Below is a small trained network, with its code and all its weights. Each question gives an input and a target symbol and asks what happens when units are switched off, that is, made to give their printed mean instead of their output.

import numpy as np


def w(rows, s, z=0):
    codes = np.array(rows[::2]) - 128.0
    scale = np.full(codes.shape[1], s)
    scale[-1] = z or s
    return codes * scale


def softmax(a):
    e = np.exp(a - a.max(-1, keepdims=True))
    return e / e.sum(-1, keepdims=True)


def log_softmax(a):
    a = a - a.max(-1, keepdims=True)
    return a - np.log(np.exp(a).sum(-1, keepdims=True))


def net(x, mask):
    ids = ['Θαγδζημσφψ'.index(c) for c in x.split()]
    T = len(ids)
    res = E[ids] + P[:T]
    u = 0
    for l in range(3):
        r = res
        for j in range(3):
            rows = slice(3 * j, 3 * j + 3)
            q, k, v = (r @ M[l][rows].T for M in (Q, K, V))
            z = softmax(np.where(np.tri(T) > 0, q @ k.T / 3**0.5, -1e9)) @ v
            o = O[l][rows]
            res = res + np.where(mask[u + j], z, o[:, -1]) @ o[:, :-1]
        u += 3
    return log_softmax(res[-1] @ U[:, :-1].T + U[:, -1])


Q, K, V, O = {}, {}, {}, {}
E = w([
[217,120,131],'Θ',
[211,120,128],'α',
[140,95,90],'γ',
[141,100,93],'δ',
[96,81,67],'ζ',
[145,80,74],'η',
[253,101,119],'μ',
[191,160,168],'σ',
[77,184,149],'φ',
[158,127,135],'ψ',
],0.012)
P = w([
[190,199,93],'0',
[95,87,134],'1',
[92,87,132],'2',
[161,223,44],'3',
[91,52,151],'4',
[134,94,154],'5',
[131,125,9],'6',
],0.013)
Q[0] = w([
[106,165,115],'0.h0',
[151,224,117],'0.h0',
[116,220,92],'0.h0',
[187,127,19],'0.h1',
[173,73,87],'0.h1',
[128,202,92],'0.h1',
[100,170,177],'0.h2',
[139,189,203],'0.h2',
[4,125,121],'0.h2',
],0.015)
K[0] = w([
[171,76,107],'0.h0',
[132,67,110],'0.h0',
[149,66,87],'0.h0',
[128,56,201],'0.h1',
[92,151,196],'0.h1',
[181,46,106],'0.h1',
[130,190,144],'0.h2',
[188,192,159],'0.h2',
[2,170,105],'0.h2',
],0.017)
V[0] = w([
[159,98,171],'0.h0',
[142,85,152],'0.h0',
[141,36,167],'0.h0',
[141,165,119],'0.h1',
[108,24,196],'0.h1',
[120,90,153],'0.h1',
[120,104,2],'0.h2',
[129,139,211],'0.h2',
[87,99,67],'0.h2',
],0.0078)
O[0] = w([
[69,77,126,109],'0.h0',
[75,97,112,92],'0.h0',
[7,89,75,37],'0.h0',
[135,161,134,145],'0.h1',
[109,1,67,70],'0.h1',
[119,80,108,106],'0.h1',
[225,144,193,252],'0.h2',
[74,130,88,45],'0.h2',
[209,185,161,158],'0.h2',
],0.0066,0.003)
Q[1] = w([
[128,167,98],'1.h0',
[188,89,81],'1.h0',
[183,133,55],'1.h0',
[101,175,84],'1.h1',
[2,149,82],'1.h1',
[27,112,116],'1.h1',
[147,151,146],'1.h2',
[102,119,241],'1.h2',
[205,217,127],'1.h2',
],0.015)
K[1] = w([
[121,185,124],'1.h0',
[208,144,69],'1.h0',
[185,186,76],'1.h0',
[141,105,50],'1.h1',
[151,170,32],'1.h1',
[139,189,92],'1.h1',
[142,144,102],'1.h2',
[122,219,239],'1.h2',
[177,130,7],'1.h2',
],0.013)
V[1] = w([
[93,161,103],'1.h0',
[139,128,73],'1.h0',
[130,146,11],'1.h0',
[128,119,143],'1.h1',
[110,205,141],'1.h1',
[108,136,254],'1.h1',
[117,193,175],'1.h2',
[178,194,33],'1.h2',
[151,137,71],'1.h2',
],0.0092)
O[1] = w([
[75,156,94,113],'1.h0',
[148,115,74,131],'1.h0',
[134,121,12,126],'1.h0',
[113,123,116,130],'1.h1',
[174,142,254,136],'1.h1',
[94,106,198,152],'1.h1',
[143,66,187,154],'1.h2',
[17,90,53,255],'1.h2',
[88,131,93,173],'1.h2',
],0.0074,0.011)
Q[2] = w([
[78,29,84],'2.h0',
[160,96,196],'2.h0',
[95,5,123],'2.h0',
[205,210,99],'2.h1',
[177,161,101],'2.h1',
[201,133,107],'2.h1',
[101,119,132],'2.h2',
[201,186,127],'2.h2',
[177,108,249],'2.h2',
],0.019)
K[2] = w([
[74,8,104],'2.h0',
[206,156,246],'2.h0',
[120,18,179],'2.h0',
[185,166,43],'2.h1',
[234,165,82],'2.h1',
[181,174,120],'2.h1',
[92,143,147],'2.h2',
[159,78,48],'2.h2',
[41,4,155],'2.h2',
],0.016)
V[2] = w([
[176,155,136],'2.h0',
[189,213,74],'2.h0',
[209,172,143],'2.h0',
[87,103,122],'2.h1',
[58,199,106],'2.h1',
[84,23,128],'2.h1',
[171,250,97],'2.h2',
[131,75,117],'2.h2',
[151,87,102],'2.h2',
],0.012)
O[2] = w([
[185,99,97,108],'2.h0',
[185,73,163,152],'2.h0',
[206,91,78,93],'2.h0',
[172,126,160,122],'2.h1',
[200,52,96,134],'2.h1',
[172,196,237,110],'2.h1',
[254,174,121,255],'2.h2',
[91,142,160,29],'2.h2',
[102,155,176,25],'2.h2',
],0.0098,0.0055)
U = w([
[132,151,167,11],'Θ',
[137,162,170,81],'α',
[131,159,160,73],'γ',
[128,150,162,62],'δ',
[124,158,154,112],'ζ',
[81,190,53,115],'η',
[139,123,83,161],'μ',
[70,99,160,251],'σ',
[101,1,167,96],'φ',
[84,105,155,235],'ψ',
],0.0086,0.0029)

Each question gives the input, a string of symbols that net reads in full, and the target symbol t.
The units are the heads (3 rows each of Q, K, V and O). Each row of codes is followed by its name. A weight is (code - 128) times the scale printed after its matrix; where a second scale follows, it is the last column's (O and U).
mask holds one flag per head, layer by layer. A switched-off head (its flag False) gives its mean, the last column of its rows in O, instead of its output. The means were averaged over made-up inputs and are rounded, as every weight is.
A unit's drop is (log p(t) with every unit on - log p(t) with that unit switched off) / (log p(t) with every unit on - log p(t) with every unit switched off).
The circuit of an input: a set's keep is (log p(t) with only the set's units on - log p(t) with every unit switched off) / (log p(t) with every unit on - log p(t) with every unit switched off). Starting from all 9 units, units are removed one at a time, each time the one whose removal leaves the highest keep (on an exact tie, the one counted first), for as long as the keep stays at least 0.8.
units of the circuit, in order: the units of the circuit, biggest drop first
unit that matters most: the unit with the biggest drop
heads that matter: for each layer, one digit per head in row order, 1 if its drop is at least 0.15 and else 0, layers parted by /
drop when u is switched off: that unit's drop, to one decimal
input γ γ η σ, target μ: unit that matters most : 1.h2
input φ γ σ, target φ: heads that matter : 110 / 010 / 101
input ζ σ α, target σ: units of the circuit, in order : [2.h2; 2.h0; 1.h1]
input φ α ψ φ γ α, target φ: heads that matter : 110 / 000 / 101
input σ γ ψ σ η η, target σ: units of the circuit, in order : [2.h2; 1.h2; 2.h0]
input μ σ α α α, target σ: units of the circuit, in order : [2.h2; 2.h0]
input σ γ α φ, target μ: heads that matter : 000 / 111 / 011
input α μ δ α σ δ, target σ: heads that matter : 010 / 011 / 101
input φ γ Θ φ ζ δ, target φ: units of the circuit, in order : [0.h0; 2.h0; 0.h1; 2.h1]
input α Θ γ φ Θ, target φ: units of the circuit, in order : [0.h1; 2.h2; 2.h0]
input α ψ ζ η μ, target μ: units of the circuit, in order : [1.h1; 0.h1; 2.h2]
input η φ μ φ μ σ, target φ: units of the circuit, in order : [0.h1; 2.h0; 2.h2; 1.h1]
input γ ψ Θ μ μ, target μ: units of the circuit, in order : [1.h0; 0.h1; 2.h2]
input α σ ψ μ ψ, target σ: heads that matter : 010 / 000 / 101
input φ μ ζ ψ σ α α, target η: unit that matters most : 0.h0
input φ φ α μ Θ Θ, target μ: heads that matter : 011 / 101 / 001
input μ α ζ φ α, target φ: units of the circuit, in order : [0.h1; 2.h0; 2.h2]
input α σ α σ α γ, target σ: units of the circuit, in order : [1.h2; 2.h2; 2.h0]
input α α η, target η: drop when 1.h1 is switched off : 1.2
input φ η Θ, target φ: unit that matters most : 1.h1
input γ Θ α α σ, target σ: drop when 1.h1 is switched off : 0.2
input η δ ζ ψ φ, target φ: drop when 1.h0 is switched off : 0.5
input δ φ Θ α φ μ, target φ: drop when 0.h0 is switched off : 0.1
